Below are the code and all the weights of a small trained network. Each question names an input and a class and asks about switching units off, where a switched-off unit gives its printed mean instead of its output.

import numpy as np


def w(rows, s, z=0):
    codes = np.array(rows[::2]) - 128.0
    scale = np.full(codes.shape[1], s)
    scale[-1] = z or s
    return codes * scale


def norm(h):
    return h / np.sqrt((h * h).mean(-1, keepdims=True) + 1e-5)


def f(y):
    return y / 2 * (1 + np.tanh(0.7978845608 * (y + 0.044715 * y**3)))


def log_softmax(a):
    a = a - a.max(-1, keepdims=True)
    return a - np.log(np.exp(a).sum(-1, keepdims=True))


def net(x, mask):
    res = np.array(x, float).reshape(1, 5) / 4 @ E
    u = 0
    for l in range(2):
        y = f(norm(res) @ A[l][:, :-1].T + A[l][:, -1])
        res = res + np.where(mask[u : u + 5], y, B[l][:, -1]) @ B[l][:, :-1]
        u += 5
    return log_softmax(norm(res)[-1] @ U[:, :-1].T + U[:, -1])


A, B = {}, {}
E = w([
[197,187,139,234,64,188,5,195,42,246],'x0',
[119,106,130,125,150,111,92,124,126,124],'x1',
[134,132,128,114,131,141,128,131,129,130],'x2',
[25,181,2,168,186,210,116,132,232,128],'x3',
[133,135,127,111,131,140,134,132,130,129],'x4',
],0.0088)
A[0] = w([
[141,84,154,24,170,92,177,128,148,107,193],'L0N1',
[100,142,96,77,114,119,197,135,170,87,65],'L0N2',
[126,89,98,73,158,126,183,151,163,87,5],'L0N3',
[111,82,151,58,139,21,252,108,155,60,61],'L0N4',
[36,90,95,64,172,70,219,101,240,66,2],'L0N5',
],0.014,0.0028)
B[0] = w([
[77,174,150,106,148,85,67,100,128,121,206],'L0N1',
[125,78,104,151,139,129,212,115,152,113,181],'L0N2',
[154,101,144,154,111,193,162,82,122,163,178],'L0N3',
[66,249,223,124,108,117,25,111,119,222,245],'L0N4',
[201,44,46,122,144,150,202,177,143,59,251],'L0N5',
],0.013,0.025)
A[1] = w([
[16,198,158,150,30,124,78,106,137,148,65],'L1N1',
[11,181,32,202,112,165,81,141,191,141,5],'L1N2',
[109,200,252,122,116,109,155,63,116,212,161],'L1N3',
[232,95,192,118,53,47,164,158,5,113,8],'L1N4',
[146,47,163,129,84,75,93,157,54,128,17],'L1N5',
],0.015,0.0028)
B[1] = w([
[121,139,136,94,158,142,195,113,166,125,217],'L1N1',
[97,186,115,151,124,157,68,135,87,139,178],'L1N2',
[131,113,151,105,119,50,114,141,82,101,251],'L1N3',
[212,3,108,196,74,157,106,111,126,151,203],'L1N4',
[110,99,150,147,61,106,106,142,189,133,173],'L1N5',
],0.017,0.021)
U = w([
[108,151,213,80,150,22,153,80,120,142,253],'0',
[205,27,148,204,36,93,88,124,114,170,13],'1',
[132,83,56,125,192,154,255,104,207,85,120],'2',
[106,219,53,197,143,216,79,148,94,166,127],'3',
],0.011,0.0018)

Each question gives the input, the list of numbers given to net, and the class t.
The units are the neurons (one row each of A and B). Each row of codes is followed by its name. A weight is (code - 128) times the scale printed after its matrix; where a second scale follows, it is the last column's (A, B and U).
mask holds one flag per neuron, layer by layer. A switched-off neuron (its flag False) gives its mean, the last column of its row in B, instead of its output. The means were averaged over made-up inputs and are rounded, as every weight is.
A unit's drop is (log p(t) with every unit on - log p(t) with that unit switched off) / (log p(t) with every unit on - log p(t) with every unit switched off).
The circuit of an input: a set's keep is (log p(t) with only the set's units on - log p(t) with every unit switched off) / (log p(t) with every unit on - log p(t) with every unit switched off). Starting from all 10 units, units are removed one at a time, each time the one whose removal leaves the highest keep (on an exact tie, the one counted first), for as long as the keep stays at least 0.8.
units of the circuit, in order: the units of the circuit, biggest drop first
unit that matters most: the unit with the biggest drop
top k neurons: the k neurons with the biggest drops, biggest first
top k neurons in layer l: the k neurons of layer l with the biggest drops, biggest first
drop of u: that unit's drop, to one decimal
input [2,-8,-5,2,4], class 3: units of the circuit, in order -> (L1N2)
input [6,-6,5,4,-7], class 3: top 2 neurons -> (L0N4; L0N5)
input [8,1,2,4,-2], class 3: top 2 neurons -> (L0N4; L0N5)
input [2,7,0,3,8], class 3: top 2 neurons in layer 0 -> (L0N5; L0N4)
input [7,2,0,4,3], class 3: top 2 neurons -> (L0N4; L0N5)
input [7,-1,4,2,3], class 3: top 2 neurons -> (L0N5; L0N4)
input [0,-7,-5,-8,-5], class 0: top 2 neurons -> (L0N5; L1N1)
input [5,0,2,2,8], class 3: top 2 neurons -> (L0N4; L0N5)
input [-4,-8,-8,0,-2], class 0: top 2 neurons in layer 0 -> (L0N4; L0N1)
input [1,-6,-5,7,-7], class 3: top 2 neurons -> (L0N5; L1N2)
input [-5,8,6,1,-3], class 2: top 2 neurons -> (L0N5; L1N3)
input [-1,-3,3,1,-7], class 2: drop of L0N5 -> 0.5
input [-3,-6,0,-8,2], class 0: drop of L0N1 -> 0.0
input [7,-3,-6,7,-7], class 3: drop of L0N4 -> 0.2
input [-5,8,7,4,0], class 2: unit that matters most -> L0N5
input [-1,7,-8,-8,-2], class 0: drop of L0N5 -> 0.9
